-6.482  3.203  -3.558  -5.308  2.819  -3.247  -6.275  4.848  -4.844
-0.731  1.322  -2.005  7.183  7.776  -1.647  -1.806  3.886  -3.301
-9.086  0.456  0.125  -2.602  -0.045  -1.833  -3.564  -5.363  -6.327
-5.497  4.111  -1.921  -3.706  -4.640  -0.714  -2.604  2.713  -5.495
-3.976  5.867  -1.543  0.898  1.810  -1.391  -3.116  -1.113  -7.347
-3.162  5.343  -0.813  -1.825  4.334  -1.798  -3.624  4.559  -4.150
-3.870  -0.063  -0.847  7.369  -1.158  -0.020  -2.279  3.963  -0.946
-3.144  -0.214  -4.906  7.808  3.480  -1.883  1.429  5.033  -4.653
-0.776  4.048  -0.815  7.012  7.798  -5.286  0.863  1.554  -4.558
=>
-0.776  4.048  -0.815  7.012  7.798  -5.286  0.863  1.554  -4.558
-3.144  -0.214  -4.906  7.808  3.480  -1.883  1.429  5.033  -4.653
-3.870  -0.063  -0.847  7.369  -1.158  -0.020  -2.279  3.963  -0.946
-3.162  5.343  -0.813  -1.825  4.334  -1.798  -3.624  4.559  -4.150
-3.976  5.867  -1.543  0.898  1.810  -1.391  -3.116  -1.113  -7.347
-5.497  4.111  -1.921  -3.706  -4.640  -0.714  -2.604  2.713  -5.495
-9.086  0.456  0.125  -2.602  -0.045  -1.833  -3.564  -5.363  -6.327
-0.731  1.322  -2.005  7.183  7.776  -1.647  -1.806  3.886  -3.301
-6.482  3.203  -3.558  -5.308  2.819  -3.247  -6.275  4.848  -4.844

2.702  4.140  -0.997
7.691  -0.684  1.019
-0.505  1.023  0.077
6.661  -1.607  0.486
-1.377  -0.170  1.480
=>
-1.377  -0.170  1.480
6.661  -1.607  0.486
-0.505  1.023  0.077
7.691  -0.684  1.019
2.702  4.140  -0.997

2.156  5.467  7.106  1.048
-5.837  -1.865  5.312  -2.372
-7.534  3.351  -3.979  -3.548
-0.950  -0.898  4.533  7.137
1.654  1.866  3.943  8.181
1.834  -4.517  2.883  1.796
3.782  3.302  -3.641  7.677
-2.058  -2.384  -2.724  -5.806
-2.455  1.051  6.561  4.162
-6.494  -6.461  -3.122  -0.573
6.388  3.035  -5.270  -0.275
2.569  -3.735  3.158  1.424
=>
2.569  -3.735  3.158  1.424
6.388  3.035  -5.270  -0.275
-6.494  -6.461  -3.122  -0.573
-2.455  1.051  6.561  4.162
-2.058  -2.384  -2.724  -5.806
3.782  3.302  -3.641  7.677
1.834  -4.517  2.883  1.796
1.654  1.866  3.943  8.181
-0.950  -0.898  4.533  7.137
-7.534  3.351  -3.979  -3.548
-5.837  -1.865  5.312  -2.372
2.156  5.467  7.106  1.048

0.612  5.753  -1.751
0.617  4.654  -1.303
0.126  4.688  -1.111
0.737  6.084  -1.710
0.169  4.897  -1.146
0.572  4.872  -1.096
0.564  4.802  -1.208
0.665  5.187  -1.465
2.649  7.504  -1.647
0.736  6.094  -1.706
=>
0.736  6.094  -1.706
2.649  7.504  -1.647
0.665  5.187  -1.465
0.564  4.802  -1.208
0.572  4.872  -1.096
0.169  4.897  -1.146
0.737  6.084  -1.710
0.126  4.688  -1.111
0.617  4.654  -1.303
0.612  5.753  -1.751

5.564  -4.447
2.360  -2.362
5.985  -3.127
-2.129  1.968
-4.162  7.217
8.256  -3.891
-1.285  -1.411
6.486  -4.920
-0.931  -1.430
=>
-0.931  -1.430
6.486  -4.920
-1.285  -1.411
8.256  -3.891
-4.162  7.217
-2.129  1.968
5.985  -3.127
2.360  -2.362
5.564  -4.447

-0.107  2.622  -0.548  -4.232  -8.652  -5.540  0.018  -2.293  0.361  -3.343  3.362  -4.614  -5.238  5.139  -5.121
3.405  5.848  3.765  2.775  0.932  -0.117  4.958  1.323  3.409  4.903  -0.283  3.919  4.487  7.215  4.189
=>
3.405  5.848  3.765  2.775  0.932  -0.117  4.958  1.323  3.409  4.903  -0.283  3.919  4.487  7.215  4.189
-0.107  2.622  -0.548  -4.232  -8.652  -5.540  0.018  -2.293  0.361  -3.343  3.362  -4.614  -5.238  5.139  -5.121

-8.791  -3.113
-4.348  0.927
-3.189  2.029
-0.999  1.338
-1.966  2.693
-0.387  2.812
0.383  2.234
1.656  3.005
=>
1.656  3.005
0.383  2.234
-0.387  2.812
-1.966  2.693
-0.999  1.338
-3.189  2.029
-4.348  0.927
-8.791  -3.113
